Below is a small trained network, with its code and all its weights. Each question gives an input and a class and asks what happens when units are switched off, that is, made to give their printed mean instead of their output.

import numpy as np


def w(rows, s, z=0):
    codes = np.array(rows[::2]) - 128.0
    scale = np.full(codes.shape[1], s)
    scale[-1] = z or s
    return codes * scale


def f(y):
    return np.maximum(y, 0)


def log_softmax(a):
    a = a - a.max(-1, keepdims=True)
    return a - np.log(np.exp(a).sum(-1, keepdims=True))


def net(x, mask):
    res = np.array(x, float).reshape(1, 7) / 4 @ E
    y = f(res @ A[0][:, :-1].T + A[0][:, -1])
    res = res + np.where(mask, y, B[0][:, -1]) @ B[0][:, :-1]
    return log_softmax(res[-1] @ U[:, :-1].T + U[:, -1])


A, B = {}, {}
E = w([
[6,63,155,240,117],'x0',
[111,144,96,126,122],'x1',
[159,102,166,140,135],'x2',
[110,138,124,108,130],'x3',
[132,125,154,124,135],'x4',
[125,126,123,129,126],'x5',
[111,2,97,34,41],'x6',
],0.0083)
A[0] = w([
[154,11,118,101,40,94],'neuron 0',
[49,105,134,101,205,254],'neuron 1',
[171,168,112,219,181,74],'neuron 2',
[120,23,106,107,58,93],'neuron 3',
[53,194,70,114,149,128],'neuron 4',
[149,177,138,198,142,80],'neuron 5',
[112,133,133,162,116,82],'neuron 6',
[1,78,170,237,72,65],'neuron 7',
[130,102,116,74,54,86],'neuron 8',
[29,196,87,78,127,142],'neuron 9',
[156,132,117,107,139,208],'neuron 10',
],0.0094,0.0099)
B[0] = w([
[85,136,114,114,174,218],'neuron 0',
[118,2,143,158,128,254],'neuron 1',
[93,191,104,147,184,183],'neuron 2',
[77,150,101,97,214,209],'neuron 3',
[163,82,95,101,146,165],'neuron 4',
[50,170,109,154,214,169],'neuron 5',
[109,181,153,65,134,137],'neuron 6',
[212,236,138,35,26,241],'neuron 7',
[99,191,98,117,182,175],'neuron 8',
[113,128,147,164,103,169],'neuron 9',
[190,69,187,215,16,209],'neuron 10',
],0.008,0.0099)
U = w([
[59,201,74,100,248,8],'0',
[148,237,93,83,66,3],'1',
[93,133,94,167,125,243],'2',
[93,132,95,168,129,223],'3',
[97,138,91,165,129,169],'4',
],0.013,0.0051)

Each question gives the input, the list of numbers given to net, and the class t.
The units are the neurons (one row each of A and B). Each row of codes is followed by its name. A weight is (code - 128) times the scale printed after its matrix; where a second scale follows, it is the last column's (A, B and U).
mask holds one flag per neuron, in row order. A switched-off neuron (its flag False) gives its mean, the last column of its row in B, instead of its output. The means were averaged over made-up inputs and are rounded, as every weight is.
A unit's drop is (log p(t) with every unit on - log p(t) with that unit switched off) / (log p(t) with every unit on - log p(t) with every unit switched off).
The circuit of an input: a set's keep is (log p(t) with only the set's units on - log p(t) with every unit switched off) / (log p(t) with every unit on - log p(t) with every unit switched off). Starting from all 11 units, units are removed one at a time, each time the one whose removal leaves the highest keep (on an exact tie, the one counted first), for as long as the keep stays at least 0.8.
units of the circuit, in order: the units of the circuit, biggest drop first
k most important neurons: the k neurons with the biggest drops, biggest first
drop when u is switched off: that unit's drop, to one decimal
input [-7,3,4,5,-8,2,-5], class 2: units of the circuit, in order => neuron 7; neuron 10
input [-7,4,0,8,7,8,-7], class 3: 3 most important neurons => neuron 7; neuron 10; neuron 3
input [-6,-6,5,8,0,7,-1], class 3: 2 most important neurons => neuron 7; neuron 10
input [-5,3,-4,2,1,0,7], class 0: units of the circuit, in order => neuron 8; neuron 3
input [2,3,7,-6,-7,5,-7], class 0: units of the circuit, in order => neuron 2
input [-3,-2,-4,3,8,-4,-5], class 2: 2 most important neurons => neuron 7; neuron 3
input [-6,5,-6,8,7,-2,-1], class 2: units of the circuit, in order => neuron 7; neuron 10
input [5,-6,5,0,-6,-4,8], class 0: units of the circuit, in order => neuron 3; neuron 0
input [-2,-6,-6,-7,6,-1,6], class 0: 3 most important neurons => neuron 3; neuron 0; neuron 8
input [4,2,-2,-2,1,-2,2], class 1: 2 most important neurons => neuron 7; neuron 5
input [2,3,8,-5,7,0,-8], class 0: drop when neuron 5 is switched off => 0.5
input [6,2,2,6,0,0,3], class 1: drop when neuron 7 is switched off => 1.4
input [8,5,-5,5,7,3,-1], class 1: drop when neuron 8 is switched off => 0.0
input [3,-5,5,-6,1,2,-5], class 0: units of the circuit, in order => neuron 5
